Below is a small trained network, with its code and all its weights. Each question gives an input and a class and asks what happens when units are switched off, that is, made to give their printed mean instead of their output.

import numpy as np


def w(rows, s, z=0):
    codes = np.array(rows[::2]) - 128.0
    scale = np.full(codes.shape[1], s)
    scale[-1] = z or s
    return codes * scale


def norm(h):
    return h / np.sqrt((h * h).mean(-1, keepdims=True) + 1e-5)


def f(y):
    return y / 2 * (1 + np.tanh(0.7978845608 * (y + 0.044715 * y**3)))


def log_softmax(a):
    a = a - a.max(-1, keepdims=True)
    return a - np.log(np.exp(a).sum(-1, keepdims=True))


def net(x, mask):
    res = np.array(x, float).reshape(1, 3) / 4 @ E
    u = 0
    for l in range(4):
        y = f(norm(res) @ A[l][:, :-1].T + A[l][:, -1])
        res = res + np.where(mask[u : u + 4], y, B[l][:, -1]) @ B[l][:, :-1]
        u += 4
    return log_softmax(norm(res)[-1] @ U[:, :-1].T + U[:, -1])


A, B = {}, {}
E = w([
[72,105,169,108,84,111,179,40,171,223,136,40],'x0',
[26,255,65,135,198,126,173,181,132,178,94,79],'x1',
[27,132,35,176,16,178,161,100,122,80,89,184],'x2',
],0.0087)
A[0] = w([
[146,170,121,146,101,151,139,38,193,229,118,94,2],'0.n1',
[191,37,119,93,104,139,93,70,119,102,161,149,81],'0.n2',
[186,138,136,51,183,71,152,195,253,107,196,85,5],'0.n3',
[127,225,127,150,157,227,81,195,97,121,122,127,174],'0.n4',
],0.0055,0.0024)
B[0] = w([
[108,67,93,34,188,183,147,131,209,78,15,254,189],'0.n1',
[113,234,157,52,63,203,65,137,110,21,235,111,253],'0.n2',
[103,134,103,216,4,241,122,194,56,179,137,136,213],'0.n3',
[88,145,123,19,89,116,192,25,108,32,83,160,214],'0.n4',
],0.0085,0.0047)
A[1] = w([
[105,90,86,172,91,185,191,166,129,44,109,219,152],'1.n1',
[151,214,147,127,141,243,106,187,143,151,204,156,207],'1.n2',
[190,35,182,124,172,91,37,123,63,160,139,67,196],'1.n3',
[99,50,195,108,75,121,148,2,177,194,116,18,6],'1.n4',
],0.006,0.0013)
B[1] = w([
[181,57,124,137,147,100,129,166,151,170,179,84,243],'1.n1',
[89,135,148,163,154,115,193,134,129,123,120,112,254],'1.n2',
[94,193,5,178,116,99,128,84,110,136,123,134,188],'1.n3',
[152,94,78,112,191,134,131,133,98,123,73,201,211],'1.n4',
],0.013,0.0057)
A[2] = w([
[198,108,165,204,57,186,23,39,177,109,144,167,91],'2.n1',
[107,113,169,1,112,53,162,117,154,160,163,52,102],'2.n2',
[85,72,63,166,18,109,62,126,163,129,106,140,4],'2.n3',
[123,58,83,178,46,135,178,115,185,207,139,111,217],'2.n4',
],0.0069,0.002)
B[2] = w([
[67,212,91,75,125,28,141,107,93,202,134,112,254],'2.n1',
[122,134,193,127,105,171,147,182,142,113,184,117,150],'2.n2',
[120,226,117,117,136,2,148,178,18,206,133,174,173],'2.n3',
[131,131,183,178,166,196,114,125,173,154,96,100,235],'2.n4',
],0.011,0.0043)
A[3] = w([
[117,81,224,160,131,211,112,143,176,67,102,66,114],'3.n1',
[87,177,100,115,170,149,122,139,197,123,81,23,40],'3.n2',
[249,104,122,136,173,106,116,175,101,52,131,222,1],'3.n3',
[142,128,93,255,165,93,98,160,75,184,118,130,234],'3.n4',
],0.0088,0.0022)
B[3] = w([
[128,82,162,130,103,155,65,149,182,80,185,111,161],'3.n1',
[183,154,99,105,83,33,69,85,43,58,185,173,206],'3.n2',
[105,92,97,101,190,131,118,67,170,149,38,175,216],'3.n3',
[167,141,254,216,104,183,181,128,109,213,65,86,255],'3.n4',
],0.011,0.0059)
U = w([
[102,252,95,67,71,62,107,113,79,86,235,135,62],'0',
[146,176,193,210,112,162,173,165,106,216,106,87,250],'1',
[126,70,99,83,214,155,123,117,201,120,51,208,125],'2',
[130,86,189,134,74,196,124,185,200,69,212,53,89],'3',
],0.012,0.0015)

Each question gives the input, the list of numbers given to net, and the class t.
The units are the neurons (one row each of A and B). Each row of codes is followed by its name. A weight is (code - 128) times the scale printed after its matrix; where a second scale follows, it is the last column's (A, B and U).
mask holds one flag per neuron, layer by layer. A switched-off neuron (its flag False) gives its mean, the last column of its row in B, instead of its output. The means were averaged over made-up inputs and are rounded, as every weight is.
A unit's drop is (log p(t) with every unit on - log p(t) with that unit switched off) / (log p(t) with every unit on - log p(t) with every unit switched off).
The circuit of an input: a set's keep is (log p(t) with only the set's units on - log p(t) with every unit switched off) / (log p(t) with every unit on - log p(t) with every unit switched off). Starting from the 12 units with the biggest drops (on a tie, the unit counted first), units are removed one at a time, each time the one whose removal leaves the highest keep (on an exact tie, the one counted first), for as long as the keep stays at least 0.8.
circuit, biggest first: the units of the circuit, biggest drop first
k most important neurons: the k neurons with the biggest drops, biggest first
k most important neurons of layer l: the k neurons of layer l with the biggest drops, biggest first
drop when u is switched off: that unit's drop, to one decimal
input [8,5,-4], class 2: circuit, biggest first -> [1.n4]
input [-2,-1,-3], class 3: circuit, biggest first -> [2.n1 3.n1]
input [3,2,1], class 3: 4 most important neurons -> [0.n1 3.n1 1.n3 2.n1]
input [-8,3,-7], class 2: 3 most important neurons -> [0.n4 3.n3 2.n1]
input [1,-3,0], class 3: 2 most important neurons of layer 2 -> [2.n3 2.n2]
input [-3,-6,7], class 1: 2 most important neurons -> [1.n1 0.n4]
input [7,-7,-7], class 0: 3 most important neurons of layer 1 -> [1.n1 1.n3 1.n2]
input [-7,6,1], class 2: 4 most important neurons -> [0.n4 2.n1 0.n2 3.n3]
input [-5,3,4], class 2: 2 most important neurons of layer 0 -> [0.n4 0.n3]
input [-3,3,2], class 3: 3 most important neurons of layer 2 -> [2.n2 2.n1 2.n3]
input [-4,4,-1], class 0: 2 most important neurons -> [0.n4 1.n4]
input [1,-3,-1], class 3: 3 most important neurons -> [0.n2 1.n2 2.n3]
input [-6,-7,-7], class 0: 3 most important neurons of layer 2 -> [2.n1 2.n4 2.n3]
input [7,3,-1], class 2: most important neuron of layer 1 -> [1.n4]
input [3,1,-3], class 3: 3 most important neurons -> [0.n3 0.n1 3.n1]
input [3,0,3], class 3: 4 most important neurons -> [0.n1 2.n4 1.n1 1.n3]
input [-4,2,-2], class 2: 3 most important neurons -> [0.n4 3.n3 0.n2]
input [3,-3,-1], class 3: 2 most important neurons -> [0.n2 1.n2]
input [8,2,5], class 2: 2 most important neurons of layer 0 -> [0.n3 0.n1]
input [6,8,-5], class 0: circuit, biggest first -> [3.n2]
input [3,2,0], class 3: 3 most important neurons of layer 2 -> [2.n1 2.n2 2.n3]
input [5,3,1], class 2: drop when 0.n2 is switched off -> 0.3
input [0,-5,-3], class 0: drop when 0.n2 is switched off -> 1.9
input [4,-5,2], class 0: drop when 3.n3 is switched off -> 0.0
input [-4,-7,-6], class 0: drop when 1.n1 is switched off -> 0.1
